Here is a tiny trained network, its code and every weight. The questions are about switching its units off for an input and a class, where a switched-off unit gives its printed mean instead of its output.

import numpy as np


def w(rows, s, z=0):
    codes = np.array(rows[::2]) - 128.0
    scale = np.full(codes.shape[1], s)
    scale[-1] = z or s
    return codes * scale


def norm(h):
    return h / np.sqrt((h * h).mean(-1, keepdims=True) + 1e-5)


def f(y):
    return np.maximum(y, 0)


def log_softmax(a):
    a = a - a.max(-1, keepdims=True)
    return a - np.log(np.exp(a).sum(-1, keepdims=True))


def net(x, mask):
    res = np.array(x, float).reshape(1, 4) / 4 @ E
    u = 0
    for l in range(3):
        y = f(norm(res) @ A[l][:, :-1].T + A[l][:, -1])
        res = res + np.where(mask[u : u + 4], y, B[l][:, -1]) @ B[l][:, :-1]
        u += 4
    return log_softmax(norm(res)[-1] @ U[:, :-1].T + U[:, -1])


A, B = {}, {}
E = w([
[14,132,72,131,72,126,197,137],'x0',
[184,174,66,141,247,187,71,108],'x1',
[156,52,66,12,72,117,91,63],'x2',
[152,86,255,129,93,169,51,98],'x3',
],0.007)
A[0] = w([
[158,224,190,106,177,165,83,197,193],'L0N0',
[152,121,91,101,205,230,234,113,4],'L0N1',
[71,132,97,179,116,104,254,250,100],'L0N2',
[113,197,105,128,87,48,162,175,102],'L0N3',
],0.0078,0.0017)
B[0] = w([
[19,111,184,182,95,193,65,194,217],'L0N0',
[91,114,231,121,101,81,30,140,173],'L0N1',
[239,47,72,170,60,203,195,44,255],'L0N2',
[131,219,30,131,241,193,255,90,193],'L0N3',
],0.0073,0.0074)
A[1] = w([
[134,112,118,158,217,100,139,19,54],'L1N0',
[134,144,86,98,176,146,102,133,168],'L1N1',
[122,157,143,136,245,96,80,159,253],'L1N2',
[80,202,84,88,194,100,109,143,107],'L1N3',
],0.011,0.002)
B[1] = w([
[134,91,93,158,7,207,106,206,207],'L1N0',
[73,142,160,114,145,152,169,117,205],'L1N1',
[59,123,157,115,170,138,142,208,254],'L1N2',
[115,120,124,132,235,81,36,243,176],'L1N3',
],0.011,0.0046)
A[2] = w([
[126,67,121,120,150,105,242,124,254],'L2N0',
[113,112,157,142,70,2,197,96,65],'L2N1',
[149,25,35,69,148,98,179,242,227],'L2N2',
[127,98,255,200,45,124,139,107,208],'L2N3',
],0.0061,0.0018)
B[2] = w([
[117,160,2,167,237,152,86,177,218],'L2N0',
[232,243,127,124,166,233,148,251,162],'L2N1',
[128,124,168,195,135,186,104,125,245],'L2N2',
[41,72,242,141,152,51,117,228,255],'L2N3',
],0.0081,0.0056)
U = w([
[136,123,2,182,73,247,225,66,126],'0',
[54,119,208,183,195,164,95,198,251],'1',
[155,107,172,62,87,74,110,67,5],'2',
],0.0073,0.0028)

Each question gives the input, the list of numbers given to net, and the class t.
The units are the neurons (one row each of A and B). Each row of codes is followed by its name. A weight is (code - 128) times the scale printed after its matrix; where a second scale follows, it is the last column's (A, B and U).
mask holds one flag per neuron, layer by layer. A switched-off neuron (its flag False) gives its mean, the last column of its row in B, instead of its output. The means were averaged over made-up inputs and are rounded, as every weight is.
A unit's drop is (log p(t) with every unit on - log p(t) with that unit switched off) / (log p(t) with every unit on - log p(t) with every unit switched off).
The circuit of an input: a set's keep is (log p(t) with only the set's units on - log p(t) with every unit switched off) / (log p(t) with every unit on - log p(t) with every unit switched off). Starting from all 12 units, units are removed one at a time, each time the one whose removal leaves the highest keep (on an exact tie, the one counted first), for as long as the keep stays at least 0.8.
circuit, biggest first: the units of the circuit, biggest drop first
k most important neurons: the k neurons with the biggest drops, biggest first
top k neurons in layer l: the k neurons of layer l with the biggest drops, biggest first
drop of u: that unit's drop, to one decimal
input [0,0,4,8], class 2: circuit, biggest first -> (L0N0, L1N2, L2N0)
input [7,3,-8,-4], class 0: circuit, biggest first -> (L0N2)
input [8,0,8,5], class 2: 2 most important neurons -> (L0N3, L0N2)
input [0,-3,8,4], class 2: 2 most important neurons -> (L1N2, L0N0)
input [-7,-8,-8,-3], class 0: 2 most important neurons -> (L0N2, L0N3)
input [-2,-1,2,2], class 2: top 3 neurons in layer 2 -> (L2N0, L2N2, L2N1)
input [-8,-4,6,2], class 2: 2 most important neurons -> (L0N0, L1N2)
input [-3,-3,6,4], class 2: top 2 neurons in layer 0 -> (L0N0, L0N1)
input [3,3,6,-3], class 1: 2 most important neurons -> (L0N2, L1N3)
input [2,4,4,-7], class 1: 3 most important neurons -> (L1N3, L0N1, L0N2)
input [8,8,-8,-4], class 0: 2 most important neurons -> (L0N2, L2N3)
input [0,2,5,4], class 2: top 3 neurons in layer 0 -> (L0N3, L0N0, L0N2)
input [1,4,-4,-5], class 0: drop of L0N2 -> 2.5
input [2,3,-7,-5], class 0: drop of L0N2 -> 1.7
input [-2,-2,-7,-4], class 0: drop of L0N3 -> 0.1
input [-3,-6,-7,-4], class 0: most important neuron -> (L0N2)
